Here is a tiny trained network, its code and every weight. The questions are about switching its units off for an input and a target symbol, where a switched-off unit gives its printed mean instead of its output.

import numpy as np


def w(rows, s, z=0):
    codes = np.array(rows[::2]) - 128.0
    scale = np.full(codes.shape[1], s)
    scale[-1] = z or s
    return codes * scale


def f(y):
    return np.maximum(y, 0)


def softmax(a):
    e = np.exp(a - a.max(-1, keepdims=True))
    return e / e.sum(-1, keepdims=True)


def log_softmax(a):
    a = a - a.max(-1, keepdims=True)
    return a - np.log(np.exp(a).sum(-1, keepdims=True))


def net(x, mask):
    ids = ['Φβδζθλμσψ'.index(c) for c in x.split()]
    T = len(ids)
    res = E[ids] + P[:T]
    r = res
    for j in range(2):
        rows = slice(4 * j, 4 * j + 4)
        q, k, v = (r @ M[0][rows].T for M in (Q, K, V))
        z = softmax(np.where(np.tri(T) > 0, q @ k.T / 4**0.5, -1e9)) @ v
        o = O[0][rows]
        res = res + np.where(mask[j], z, o[:, -1]) @ o[:, :-1]
    y = f(res @ A[0][:, :-1].T + A[0][:, -1])
    res = res + np.where(mask[2:14], y, B[0][:, -1]) @ B[0][:, :-1]
    return log_softmax(res[-1] @ U[:, :-1].T + U[:, -1])


Q, K, V, O, A, B = {}, {}, {}, {}, {}, {}
E = w([
[128,121,39,254,147],'Φ',
[171,211,101,205,175],'β',
[173,162,141,184,204],'δ',
[201,172,87,197,29],'ζ',
[152,112,102,207,167],'θ',
[158,114,68,220,77],'λ',
[140,102,98,213,186],'μ',
[28,227,97,110,118],'σ',
[163,146,220,195,87],'ψ',
],0.0083)
P = w([
[241,6,33,19,255],'0',
[164,119,65,158,174],'1',
[169,164,101,149,173],'2',
[175,188,101,147,168],'3',
[169,203,97,144,147],'4',
[167,215,92,139,138],'5',
],0.0059)
Q[0] = w([
[123,252,112,132,197],'H0',
[114,97,217,59,53],'H0',
[147,138,79,181,161],'H0',
[141,156,60,182,176],'H0',
[95,176,116,205,127],'H1',
[136,113,141,151,118],'H1',
[158,134,103,121,101],'H1',
[138,128,104,167,161],'H1',
],0.028)
K[0] = w([
[5,130,129,67,73],'H0',
[159,33,178,161,94],'H0',
[74,150,118,80,139],'H0',
[86,183,96,88,142],'H0',
[98,76,131,32,112],'H1',
[118,113,167,153,109],'H1',
[164,137,106,123,96],'H1',
[136,119,154,85,164],'H1',
],0.025)
V[0] = w([
[177,131,27,19,134],'H0',
[5,147,111,100,109],'H0',
[158,92,62,104,209],'H0',
[70,151,156,46,168],'H0',
[87,28,114,243,38],'H1',
[202,184,120,75,42],'H1',
[154,207,172,184,141],'H1',
[150,62,251,159,136],'H1',
],0.016)
O[0] = w([
[230,126,91,92,134,214],'H0',
[124,5,140,112,91,28],'H0',
[175,140,93,50,184,254],'H0',
[175,78,197,106,120,36],'H0',
[138,131,225,115,203,62],'H1',
[75,48,81,134,202,111],'H1',
[50,160,71,126,142,72],'H1',
[83,140,152,12,120,68],'H1',
],0.015,0.007)
A[0] = w([
[49,146,177,100,131,138],'N0',
[81,65,106,121,127,167],'N1',
[113,103,69,99,99,120],'N2',
[154,116,217,96,108,84],'N3',
[108,105,141,96,120,34],'N4',
[102,87,133,73,42,73],'N5',
[103,94,138,114,216,86],'N6',
[125,56,190,97,196,115],'N7',
[91,84,168,48,112,105],'N8',
[138,82,177,184,101,1],'N9',
[4,120,231,133,89,14],'N10',
[143,147,123,114,144,35],'N11',
],0.017,0.0053)
B[0] = w([
[193,141,130,205,94,161],'N0',
[131,144,181,190,76,158],'N1',
[146,129,169,123,156,210],'N2',
[127,122,74,46,146,150],'N3',
[167,158,156,120,136,131],'N4',
[75,91,39,139,121,160],'N5',
[125,168,148,84,102,155],'N6',
[53,23,168,113,193,152],'N7',
[132,231,191,108,9,137],'N8',
[131,192,142,103,152,195],'N9',
[58,5,86,82,128,146],'N10',
[65,116,172,127,118,248],'N11',
],0.025,0.012)
U = w([
[119,254,163,116,188,234],'Φ',
[133,166,99,253,144,218],'β',
[107,88,58,215,166,162],'δ',
[107,97,192,179,161,32],'ζ',
[135,114,73,129,140,18],'θ',
[116,82,130,115,179,46],'λ',
[136,119,74,114,148,2],'μ',
[208,84,137,132,121,158],'σ',
[119,122,145,115,93,42],'ψ',
],0.0039,0.0041)

Each question gives the input, a string of symbols that net reads in full, and the target symbol t.
The units are the heads (4 rows each of Q, K, V and O) and the neurons (one row each of A and B). Each row of codes is followed by its name. A weight is (code - 128) times the scale printed after its matrix; where a second scale follows, it is the last column's (O, A, B and U).
mask holds one flag per unit, heads first, then neurons. A switched-off unit (its flag False) gives its mean, the last column of its rows in O or B, instead of its output. The means were averaged over made-up inputs and are rounded, as every weight is.
A unit's drop is (log p(t) with every unit on - log p(t) with that unit switched off) / (log p(t) with every unit on - log p(t) with every unit switched off).
The circuit of an input: a set's keep is (log p(t) with only the set's units on - log p(t) with every unit switched off) / (log p(t) with every unit on - log p(t) with every unit switched off). Starting from the 12 units with the biggest drops (on a tie, the unit counted first), units are removed one at a time, each time the one whose removal leaves the highest keep (on an exact tie, the one counted first), for as long as the keep stays at least 0.8.
units of the circuit, in order: the units of the circuit, biggest drop first
most important unit: the unit with the biggest drop
k most important neurons: the k neurons with the biggest drops, biggest first
heads that matter: for each layer, one digit per head in row order, 1 if its drop is at least 0.15 and else 0, layers parted by /
drop of u: that unit's drop, to one decimal
input ψ ψ σ ψ, target ψ: heads that matter	11
input σ ψ μ, target σ: units of the circuit, in order	(H0)
input ψ ψ ψ ζ σ ζ, target ψ: 3 most important neurons	(N8 N5 N1)
input β ψ ψ ψ ψ ψ, target δ: heads that matter	10
input λ Φ ζ λ ψ σ, target λ: units of the circuit, in order	(N7 H0 N3)
input Φ μ λ ζ ζ, target β: units of the circuit, in order	(H0 N9)
input δ ψ Φ λ σ λ, target δ: units of the circuit, in order	(N5 H0)
input ζ ψ ζ Φ ψ, target β: 2 most important neurons	(N0 N9)
input ζ ζ ψ σ Φ, target ζ: 2 most important neurons	(N7 N1)
input λ σ Φ, target λ: 2 most important neurons	(N7 N3)
input ψ ψ λ σ β, target ψ: units of the circuit, in order	(N8 H0 H1 N5)
input ζ ζ ψ ζ ζ σ, target ζ: units of the circuit, in order	(H0 N7 N1)
input μ σ μ, target μ: 2 most important neurons	(N3 N5)
input σ ψ λ λ δ, target σ: units of the circuit, in order	(H0)
input ζ σ β β σ, target β: 3 most important neurons	(N1 N11 N5)
input λ σ ψ, target λ: units of the circuit, in order	(H0 N7 N3)
input λ σ δ ζ, target λ: units of the circuit, in order	(H0 N7 H1 N3)
input ζ ζ σ ψ, target ζ: units of the circuit, in order	(H0 N7)
input σ δ λ, target σ: drop of H1	0.4
input ζ ψ μ ψ σ μ, target ζ: drop of N6	0.0
input λ σ δ, target λ: drop of N3	0.2
input σ μ δ, target σ: most important unit	H1
input β ζ μ β, target β: drop of H1	0.5
